Here is a tiny trained network, its code and every weight. The questions are about switching its units off for an input and a class, where a switched-off unit gives its printed mean instead of its output.

import numpy as np


def w(rows, s, z=0):
    codes = np.array(rows[::2]) - 128.0
    scale = np.full(codes.shape[1], s)
    scale[-1] = z or s
    return codes * scale


def norm(h):
    return h / np.sqrt((h * h).mean(-1, keepdims=True) + 1e-5)


def f(y):
    return np.maximum(y, 0)


def log_softmax(a):
    a = a - a.max(-1, keepdims=True)
    return a - np.log(np.exp(a).sum(-1, keepdims=True))


def net(x, mask):
    res = np.array(x, float).reshape(1, 7) / 4 @ E
    u = 0
    for l in range(4):
        y = f(norm(res) @ A[l][:, :-1].T + A[l][:, -1])
        res = res + np.where(mask[u : u + 3], y, B[l][:, -1]) @ B[l][:, :-1]
        u += 3
    return log_softmax(norm(res)[-1] @ U[:, :-1].T + U[:, -1])


A, B = {}, {}
E = w([
[73,157,17,254,176,151,102,215,241],'x0',
[78,79,92,139,132,142,184,42,90],'x1',
[12,64,150,93,103,202,72,183,158],'x2',
[147,140,113,114,166,178,121,133,130],'x3',
[106,177,56,147,38,172,35,129,26],'x4',
[105,130,117,123,146,156,139,129,102],'x5',
[162,19,160,162,124,101,159,166,15],'x6',
],0.0063)
A[0] = w([
[20,46,173,68,118,170,39,158,156,17],'0.n0',
[111,147,112,164,149,124,126,70,87,200],'0.n1',
[110,159,180,2,104,97,61,80,80,2],'0.n2',
],0.0084,0.0042)
B[0] = w([
[246,171,80,158,82,111,239,1,78,254],'0.n0',
[163,173,165,69,126,197,127,84,99,219],'0.n1',
[89,80,12,71,151,128,108,124,84,243],'0.n2',
],0.0099,0.0051)
A[1] = w([
[120,147,254,84,17,193,192,63,201,155],'1.n0',
[171,21,186,168,154,187,155,253,39,127],'1.n1',
[178,231,138,123,173,75,127,110,68,3],'1.n2',
],0.005,0.0044)
B[1] = w([
[126,192,98,91,4,212,200,228,173,253],'1.n0',
[101,102,210,127,1,166,58,37,119,237],'1.n1',
[236,207,177,238,191,122,204,165,237,179],'1.n2',
],0.0064,0.0027)
A[2] = w([
[63,98,43,255,149,158,98,157,165,6],'2.n0',
[61,172,70,62,68,192,159,83,144,212],'2.n1',
[97,90,143,32,146,114,163,108,140,33],'2.n2',
],0.0082,0.0028)
B[2] = w([
[66,48,83,107,179,7,56,87,122,164],'2.n0',
[115,151,108,169,118,127,93,174,187,247],'2.n1',
[91,110,85,98,200,79,122,171,149,157],'2.n2',
],0.014,0.011)
A[3] = w([
[96,11,255,192,52,154,51,29,89,6],'3.n0',
[86,73,169,136,170,126,239,200,179,17],'3.n1',
[109,169,29,174,2,176,161,196,81,138],'3.n2',
],0.008,0.0027)
B[3] = w([
[71,98,145,197,188,238,141,125,216,175],'3.n0',
[48,245,179,142,159,172,66,205,144,156],'3.n1',
[151,130,226,148,152,91,115,161,188,254],'3.n2',
],0.012,0.0083)
U = w([
[90,16,83,39,179,36,104,125,58,224],'0',
[233,197,107,230,81,106,253,114,106,59],'1',
[58,165,254,123,127,134,50,239,110,8],'2',
[124,110,191,131,128,139,119,214,146,239],'3',
[83,108,166,156,120,193,124,162,160,28],'4',
],0.0085,0.0013)

Each question gives the input, the list of numbers given to net, and the class t.
The units are the neurons (one row each of A and B). Each row of codes is followed by its name. A weight is (code - 128) times the scale printed after its matrix; where a second scale follows, it is the last column's (A, B and U).
mask holds one flag per neuron, layer by layer. A switched-off neuron (its flag False) gives its mean, the last column of its row in B, instead of its output. The means were averaged over made-up inputs and are rounded, as every weight is.
A unit's drop is (log p(t) with every unit on - log p(t) with that unit switched off) / (log p(t) with every unit on - log p(t) with every unit switched off).
The circuit of an input: a set's keep is (log p(t) with only the set's units on - log p(t) with every unit switched off) / (log p(t) with every unit on - log p(t) with every unit switched off). Starting from all 12 units, units are removed one at a time, each time the one whose removal leaves the highest keep (on an exact tie, the one counted first), for as long as the keep stays at least 0.8.
circuit, biggest first: the units of the circuit, biggest drop first
most important unit: the unit with the biggest drop
k most important neurons: the k neurons with the biggest drops, biggest first
k most important neurons of layer l: the k neurons of layer l with the biggest drops, biggest first
drop of u: that unit's drop, to one decimal
input [6,5,3,-1,-6,-3,6], class 0: 2 most important neurons	(2.n0, 0.n1)
input [2,8,-6,0,8,0,2], class 2: circuit, biggest first	(0.n0)
input [-6,-4,-1,-6,-7,8,8], class 4: circuit, biggest first	(1.n1, 3.n0)
input [1,-5,0,-5,-1,-8,7], class 4: circuit, biggest first	(3.n0, 1.n1, 2.n1)
input [4,2,7,-1,-7,-3,3], class 1: 2 most important neurons	(0.n0, 2.n2)
input [4,-4,-1,-4,-7,-6,1], class 2: 4 most important neurons	(3.n1, 0.n2, 0.n0, 2.n1)
input [6,-3,-3,1,4,-3,1], class 0: circuit, biggest first	(2.n0, 0.n0)
input [6,-3,-6,-4,8,4,7], class 2: 3 most important neurons	(0.n0, 0.n1, 0.n2)
input [6,0,5,-2,-2,-2,2], class 0: 2 most important neurons of layer 2	(2.n0, 2.n1)
input [3,-2,-1,-2,-7,4,3], class 2: 2 most important neurons	(3.n1, 0.n2)
input [-2,-3,-6,3,-7,-3,2], class 2: 3 most important neurons	(0.n0, 3.n1, 0.n1)
input [-1,8,-3,-8,4,8,2], class 3: 2 most important neurons	(3.n2, 0.n0)
input [7,-7,7,-1,6,-3,-2], class 0: 2 most important neurons	(2.n0, 0.n1)
input [8,-1,5,2,-1,-8,4], class 0: circuit, biggest first	(2.n0)
input [-1,7,-6,4,3,2,6], class 3: 2 most important neurons of layer 0	(0.n0, 0.n2)
input [8,0,-6,-7,6,-4,-6], class 0: 3 most important neurons	(2.n0, 0.n0, 1.n0)
input [6,1,8,-1,-3,1,-6], class 1: 2 most important neurons	(0.n0, 0.n2)
input [-4,0,-1,6,1,0,3], class 0: 2 most important neurons	(0.n2, 1.n0)
input [8,8,-3,-5,-5,-7,-5], class 0: 2 most important neurons	(2.n0, 0.n0)
input [-8,-6,7,6,2,-4,6], class 0: most important unit	0.n2
input [7,-1,5,0,-2,0,-6], class 0: 2 most important neurons	(2.n0, 0.n1)
input [0,4,-1,4,2,-4,7], class 4: 2 most important neurons	(3.n0, 0.n0)
input [-2,-4,-5,6,3,-1,8], class 4: 2 most important neurons of layer 1	(1.n1, 1.n0)
input [0,3,8,-3,-3,5,-7], class 1: drop of 0.n0	0.7
input [-3,-3,8,6,3,-5,4], class 1: drop of 0.n1	0.0
input [6,3,0,-3,3,-7,4], class 0: drop of 2.n0	1.5
input [-4,4,-3,-5,7,-5,-4], class 2: drop of 3.n1	-0.1
